Here is a tiny trained network, its code and every weight. The questions are about switching its units off for an input and a target symbol, where a switched-off unit gives its printed mean instead of its output.

import numpy as np


def w(rows, s, z=0):
    codes = np.array(rows[::2]) - 128.0
    scale = np.full(codes.shape[1], s)
    scale[-1] = z or s
    return codes * scale


def f(y):
    return y / 2 * (1 + np.tanh(0.7978845608 * (y + 0.044715 * y**3)))


def softmax(a):
    e = np.exp(a - a.max(-1, keepdims=True))
    return e / e.sum(-1, keepdims=True)


def log_softmax(a):
    a = a - a.max(-1, keepdims=True)
    return a - np.log(np.exp(a).sum(-1, keepdims=True))


def net(x, mask):
    ids = ['βγδεζηθλμξτφψω'.index(c) for c in x.split()]
    T = len(ids)
    res = E[ids] + P[:T]
    r = res
    for j in range(2):
        rows = slice(2 * j, 2 * j + 2)
        q, k, v = (r @ M[0][rows].T for M in (Q, K, V))
        z = softmax(np.where(np.tri(T) > 0, q @ k.T / 2**0.5, -1e9)) @ v
        o = O[0][rows]
        res = res + np.where(mask[j], z, o[:, -1]) @ o[:, :-1]
    y = f(res @ A[0][:, :-1].T + A[0][:, -1])
    res = res + np.where(mask[2:18], y, B[0][:, -1]) @ B[0][:, :-1]
    return log_softmax(res[-1] @ U[:, :-1].T + U[:, -1])


Q, K, V, O, A, B = {}, {}, {}, {}, {}, {}
E = w([
[141,107,197,116,186,108],'β',
[174,158,112,75,98,79],'γ',
[79,80,150,104,117,103],'δ',
[119,130,177,68,127,173],'ε',
[153,195,148,156,82,139],'ζ',
[107,88,58,122,151,194],'η',
[164,176,215,49,149,100],'θ',
[82,134,124,61,170,101],'λ',
[56,72,99,214,101,83],'μ',
[143,161,102,74,181,47],'ξ',
[233,112,80,135,168,130],'τ',
[90,73,144,79,94,3],'φ',
[138,78,168,147,183,51],'ψ',
[178,105,165,77,78,164],'ω',
],0.026)
P = w([
[103,145,255,198,107,56],'0',
[120,145,227,159,94,59],'1',
[130,144,203,127,94,64],'2',
[143,141,177,104,102,79],'3',
[156,131,158,73,95,81],'4',
[164,132,134,49,102,99],'5',
[172,113,115,20,106,102],'6',
],0.0079)
Q[0] = w([
[129,66,161,73,146,109],'head 0',
[73,176,115,167,130,147],'head 0',
[126,132,165,114,120,124],'head 1',
[73,103,4,208,171,241],'head 1',
],0.017)
K[0] = w([
[147,101,88,5,163,165],'head 0',
[80,129,143,181,117,122],'head 0',
[113,138,141,93,113,165],'head 1',
[90,112,183,245,108,88],'head 1',
],0.019)
V[0] = w([
[161,22,94,129,118,96],'head 0',
[184,49,115,89,187,176],'head 0',
[196,41,188,134,2,190],'head 1',
[42,105,146,77,175,207],'head 1',
],0.0077)
O[0] = w([
[77,239,116,239,97,73,161],'head 0',
[131,211,204,235,122,81,183],'head 0',
[146,54,182,127,54,137,253],'head 1',
[2,43,221,133,115,155,59],'head 1',
],0.0091,0.0022)
A[0] = w([
[176,164,130,110,159,99,77],'neuron 0',
[109,198,141,83,107,166,110],'neuron 1',
[142,104,73,162,102,232,176],'neuron 2',
[161,147,135,196,121,206,139],'neuron 3',
[14,148,143,77,87,89,245],'neuron 4',
[154,41,68,253,183,138,155],'neuron 5',
[151,139,144,102,160,100,105],'neuron 6',
[74,86,120,89,195,133,150],'neuron 7',
[137,153,2,121,176,113,156],'neuron 8',
[72,104,143,144,147,54,56],'neuron 9',
[124,191,115,93,58,145,102],'neuron 10',
[190,122,196,138,153,58,110],'neuron 11',
[210,194,162,91,139,121,173],'neuron 12',
[120,172,167,155,91,221,113],'neuron 13',
[7,155,120,195,172,122,141],'neuron 14',
[108,182,153,117,111,40,101],'neuron 15',
],0.0097,0.011)
B[0] = w([
[125,131,97,111,152,124,166],'neuron 0',
[174,89,135,13,142,133,139],'neuron 1',
[127,210,201,133,98,218,148],'neuron 2',
[166,194,62,2,95,221,141],'neuron 3',
[159,106,80,172,150,174,251],'neuron 4',
[71,198,152,45,77,50,165],'neuron 5',
[156,108,157,111,165,147,154],'neuron 6',
[137,176,117,155,169,107,175],'neuron 7',
[70,100,179,165,114,111,211],'neuron 8',
[80,157,93,55,117,178,160],'neuron 9',
[144,73,167,112,161,138,143],'neuron 10',
[125,186,190,106,92,140,209],'neuron 11',
[118,73,92,192,131,103,222],'neuron 12',
[70,99,120,71,155,91,149],'neuron 13',
[163,165,144,147,100,115,167],'neuron 14',
[119,144,66,72,106,148,184],'neuron 15',
],0.0093,0.016)
U = w([
[164,140,173,202,161,128,182],'β',
[184,65,94,156,115,79,167],'γ',
[141,82,84,245,118,164,253],'δ',
[45,65,151,90,151,150,160],'ε',
[199,121,84,125,117,201,156],'ζ',
[94,178,132,134,109,210,154],'η',
[191,129,127,28,164,126,58],'θ',
[140,164,92,88,194,174,146],'λ',
[71,100,115,153,92,104,176],'μ',
[82,104,107,123,174,86,95],'ξ',
[184,165,102,134,112,127,146],'τ',
[100,113,79,20,109,124,52],'φ',
[88,139,166,54,142,79,42],'ψ',
[147,96,150,124,60,121,57],'ω',
],0.012,0.0073)

Each question gives the input, a string of symbols that net reads in full, and the target symbol t.
The units are the heads (2 rows each of Q, K, V and O) and the neurons (one row each of A and B). Each row of codes is followed by its name. A weight is (code - 128) times the scale printed after its matrix; where a second scale follows, it is the last column's (O, A, B and U).
mask holds one flag per unit, heads first, then neurons. A switched-off unit (its flag False) gives its mean, the last column of its rows in O or B, instead of its output. The means were averaged over made-up inputs and are rounded, as every weight is.
A unit's drop is (log p(t) with every unit on - log p(t) with that unit switched off) / (log p(t) with every unit on - log p(t) with every unit switched off).
The circuit of an input: a set's keep is (log p(t) with only the set's units on - log p(t) with every unit switched off) / (log p(t) with every unit on - log p(t) with every unit switched off). Starting from the 12 units with the biggest drops (on a tie, the unit counted first), units are removed one at a time, each time the one whose removal leaves the highest keep (on an exact tie, the one counted first), for as long as the keep stays at least 0.8.
circuit, biggest first: the units of the circuit, biggest drop first
top k neurons: the k neurons with the biggest drops, biggest first
which heads matter: for each layer, one digit per head in row order, 1 if its drop is at least 0.15 and else 0, layers parted by /
input ε η η, target η: top 2 neurons -> (neuron 2; neuron 12)
input ω γ ξ η ε γ, target γ: which heads matter -> 00
input ζ ξ δ, target ξ: which heads matter -> 11
input β ω η ψ ψ, target η: which heads matter -> 11
input η μ λ μ β ε ξ, target ξ: which heads matter -> 01
input λ φ β β ω δ β, target ω: circuit, biggest first -> (head 1)
input ζ ψ ξ η θ β, target β: which heads matter -> 00
input γ θ θ ψ, target θ: circuit, biggest first -> (head 0; neuron 8)
input η β λ γ ψ, target ψ: circuit, biggest first -> (neuron 4; neuron 11)
input δ ε λ β ψ, target λ: top 3 neurons -> (neuron 8; neuron 7; neuron 9)
input ε λ φ, target λ: top 2 neurons -> (neuron 4; neuron 7)
input η ζ ξ δ, target δ: circuit, biggest first -> (neuron 5; neuron 4)
input φ φ λ τ β ξ ψ, target ξ: circuit, biggest first -> (head 1; neuron 8)
input η ε ω η δ φ ζ, target ζ: circuit, biggest first -> (head 0)
input ξ ε φ δ β β, target β: circuit, biggest first -> (neuron 5; head 0)
input γ ε ψ τ φ, target τ: circuit, biggest first -> (head 0; head 1)
input ε ε ψ, target ψ: circuit, biggest first -> (neuron 11; neuron 5)
input ω η ψ δ γ θ ζ, target ζ: circuit, biggest first -> (neuron 5; neuron 8)
input γ ε γ ω β τ, target τ: circuit, biggest first -> (head 0; neuron 5; head 1)
input τ μ δ τ λ, target λ: circuit, biggest first -> (head 1; neuron 4; neuron 7)
input ω ω ψ φ φ, target ω: circuit, biggest first -> (head 1)
input θ γ β ω δ, target ω: which heads matter -> 01
input μ δ γ φ γ η δ, target η: which heads matter -> 11
input δ ζ ψ τ φ δ, target τ: top 2 neurons -> (neuron 15; neuron 8)
input φ η β η ε ξ, target ξ: circuit, biggest first -> (neuron 8; head 1; neuron 12)
input ε ζ ε η δ, target η: top 2 neurons -> (neuron 9; neuron 12)
input φ ε ω γ φ η β, target η: top 4 neurons -> (neuron 9; neuron 15; neuron 11; neuron 12)
input ω ψ ζ, target ω: top neuron -> (neuron 4)
